Below are the code and all the weights of a small trained network. Each question names an input and a target symbol and asks about switching units off, where a switched-off unit gives its printed mean instead of its output.

import numpy as np


def w(rows, s, z=0):
    codes = np.array(rows[::2]) - 128.0
    scale = np.full(codes.shape[1], s)
    scale[-1] = z or s
    return codes * scale


def norm(h):
    return h / np.sqrt((h * h).mean(-1, keepdims=True) + 1e-5)


def f(y):
    return y / 2 * (1 + np.tanh(0.7978845608 * (y + 0.044715 * y**3)))


def softmax(a):
    e = np.exp(a - a.max(-1, keepdims=True))
    return e / e.sum(-1, keepdims=True)


def log_softmax(a):
    a = a - a.max(-1, keepdims=True)
    return a - np.log(np.exp(a).sum(-1, keepdims=True))


def net(x, mask):
    ids = ['αβζηθλξτψ'.index(c) for c in x.split()]
    T = len(ids)
    res = E[ids] + P[:T]
    u = 0
    for l in range(2):
        q, k, v = (norm(res) @ M[l].T for M in (Q, K, V))
        z = softmax(np.where(np.tri(T) > 0, q @ k.T / 3**0.5, -1e9)) @ v
        res = res + np.where(mask[u], z, O[l][:, -1]) @ O[l][:, :-1]
        u += 1
        y = f(norm(res) @ A[l][:, :-1].T + A[l][:, -1])
        res = res + np.where(mask[u : u + 8], y, B[l][:, -1]) @ B[l][:, :-1]
        u += 8
    return log_softmax(norm(res)[-1] @ U[:, :-1].T + U[:, -1])


Q, K, V, O, A, B = {}, {}, {}, {}, {}, {}
E = w([
[184,167,116,192],'α',
[156,117,28,143],'β',
[86,255,95,94],'ζ',
[85,191,134,44],'η',
[213,122,125,162],'θ',
[48,185,194,86],'λ',
[131,188,72,149],'ξ',
[143,59,146,120],'τ',
[24,91,125,122],'ψ',
],0.018)
P = w([
[124,180,53,82],'0',
[66,35,253,215],'1',
[82,25,254,231],'2',
[80,39,236,216],'3',
[91,57,203,195],'4',
[94,61,200,192],'5',
[103,71,195,182],'6',
[98,83,181,182],'7',
],0.0052)
Q[0] = w([
[218,122,87,255],'0.h1',
[208,108,168,170],'0.h1',
[145,199,52,142],'0.h1',
],0.0075)
K[0] = w([
[175,129,188,191],'0.h1',
[124,106,174,245],'0.h1',
[124,155,115,142],'0.h1',
],0.011)
V[0] = w([
[136,215,78,41],'0.h1',
[128,254,136,91],'0.h1',
[230,142,168,45],'0.h1',
],0.0059)
O[0] = w([
[189,213,168,125,112],'0.h1',
[123,2,229,167,149],'0.h1',
[162,138,155,33,3],'0.h1',
],0.0083,0.0031)
A[0] = w([
[65,102,84,192,197],'0.n1',
[152,178,149,164,89],'0.n2',
[109,233,180,82,128],'0.n3',
[2,215,92,185,53],'0.n4',
[128,169,72,137,6],'0.n5',
[2,180,203,67,119],'0.n6',
[208,50,16,157,172],'0.n7',
[95,44,10,205,190],'0.n8',
],0.0088,0.0013)
B[0] = w([
[82,185,143,62,219],'0.n1',
[69,131,57,114,140],'0.n2',
[124,118,137,255,171],'0.n3',
[50,140,132,118,242],'0.n4',
[128,134,192,128,130],'0.n5',
[122,75,178,136,246],'0.n6',
[67,127,196,138,191],'0.n7',
[192,176,195,113,254],'0.n8',
],0.0089,0.0079)
Q[1] = w([
[146,114,35,38],'1.h1',
[28,164,255,109],'1.h1',
[133,172,150,215],'1.h1',
],0.0087)
K[1] = w([
[90,123,155,168],'1.h1',
[147,106,1,119],'1.h1',
[163,118,139,175],'1.h1',
],0.012)
V[1] = w([
[159,95,63,111],'1.h1',
[178,160,175,49],'1.h1',
[1,175,125,93],'1.h1',
],0.011)
O[1] = w([
[81,151,115,144,27],'1.h1',
[131,56,85,101,117],'1.h1',
[174,127,10,150,254],'1.h1',
],0.012,0.0088)
A[1] = w([
[83,142,54,139,162],'1.n1',
[168,182,113,87,202],'1.n2',
[175,111,82,133,93],'1.n3',
[181,10,175,126,254],'1.n4',
[52,133,100,149,174],'1.n5',
[179,83,24,170,132],'1.n6',
[149,196,146,189,102],'1.n7',
[80,32,171,146,200],'1.n8',
],0.013,0.0037)
B[1] = w([
[181,63,122,134,216],'1.n1',
[253,35,141,118,170],'1.n2',
[11,159,109,66,152],'1.n3',
[187,108,45,118,230],'1.n4',
[145,210,52,191,223],'1.n5',
[64,249,227,46,228],'1.n6',
[133,159,234,104,194],'1.n7',
[141,84,10,142,254],'1.n8',
],0.0049,0.007)
U = w([
[125,171,254,85,2],'α',
[207,131,149,113,162],'β',
[154,194,158,232,27],'ζ',
[210,79,111,175,240],'η',
[217,68,148,91,115],'θ',
[71,15,191,170,83],'λ',
[160,247,58,102,212],'ξ',
[185,67,100,12,128],'τ',
[31,87,29,16,163],'ψ',
],0.0091,0.0017)

Each question gives the input, a string of symbols that net reads in full, and the target symbol t.
The units are the heads (3 rows each of Q, K, V and O) and the neurons (one row each of A and B). Each row of codes is followed by its name. A weight is (code - 128) times the scale printed after its matrix; where a second scale follows, it is the last column's (O, A, B and U).
mask holds one flag per unit, layer by layer, with each layer's heads first. A switched-off unit (its flag False) gives its mean, the last column of its rows in O or B, instead of its output. The means were averaged over made-up inputs and are rounded, as every weight is.
A unit's drop is (log p(t) with every unit on - log p(t) with that unit switched off) / (log p(t) with every unit on - log p(t) with every unit switched off).
The circuit of an input: a set's keep is (log p(t) with only the set's units on - log p(t) with every unit switched off) / (log p(t) with every unit on - log p(t) with every unit switched off). Starting from the 12 units with the biggest drops (on a tie, the unit counted first), units are removed one at a time, each time the one whose removal leaves the highest keep (on an exact tie, the one counted first), for as long as the keep stays at least 0.8.
units of the circuit, in order: the units of the circuit, biggest drop first
k most important neurons: the k neurons with the biggest drops, biggest first
top k neurons in layer l: the k neurons of layer l with the biggest drops, biggest first
input α λ α α ξ, target α: top 2 neurons in layer 0 => 0.n8, 0.n4
input α ψ λ ψ ψ ψ τ θ, target α: 3 most important neurons => 0.n8, 0.n6, 0.n7
input θ ξ α η ψ λ η θ, target λ: units of the circuit, in order => 1.h1, 0.n1, 0.h1
input ξ ψ α λ η λ λ λ, target ζ: units of the circuit, in order => 1.h1, 0.n8, 0.h1, 0.n3
input β α ψ θ ζ, target ζ: top 2 neurons in layer 0 => 0.n7, 0.n3
input θ ψ η, target λ: 2 most important neurons => 0.n1, 0.n4
input ψ ψ ψ λ ψ ψ θ, target ξ: units of the circuit, in order => 0.h1, 1.n6
input τ ξ β τ, target ψ: most important neuron => 0.n6
input α τ ψ ξ τ ξ β, target α: 2 most important neurons => 0.n8, 0.n7
input τ ξ ψ ξ θ, target ψ: 3 most important neurons => 0.n7, 0.n6, 1.n3
input λ τ ψ ψ λ ψ θ α, target α: units of the circuit, in order => 0.n4, 1.h1
input α τ θ ξ τ τ ξ, target α: 3 most important neurons => 0.n8, 0.n1, 0.n4
input θ ζ α ξ ζ, target λ: units of the circuit, in order => 0.h1, 1.h1, 0.n3
input τ θ ξ ψ, target ψ: units of the circuit, in order => 0.h1
input ψ ψ λ α, target ξ: 3 most important neurons => 0.n3, 0.n1, 0.n7
input ψ ψ ψ ψ τ, target ξ: units of the circuit, in order => 1.h1, 0.h1
input α β ζ τ τ, target α: units of the circuit, in order => 0.h1, 0.n8, 1.h1, 0.n1
input ψ ψ α τ α ξ ψ, target ξ: units of the circuit, in order => 0.h1, 1.h1
input τ ψ ξ λ α λ, target ψ: units of the circuit, in order => 0.h1, 1.h1
input λ β α ψ ψ η λ, target η: 2 most important neurons => 0.n7, 0.n1
input β ψ ψ ψ λ ξ τ η, target η: top 3 neurons in layer 0 => 0.n6, 0.n7, 0.n3
input ψ ψ τ λ α, target ξ: top 4 neurons in layer 0 => 0.n3, 0.n7, 0.n1, 0.n2
input ψ τ ξ λ λ η ζ, target ζ: units of the circuit, in order => 0.n3, 0.h1
input ξ ψ θ λ, target ζ: top 3 neurons in layer 0 => 0.n7, 0.n8, 0.n2
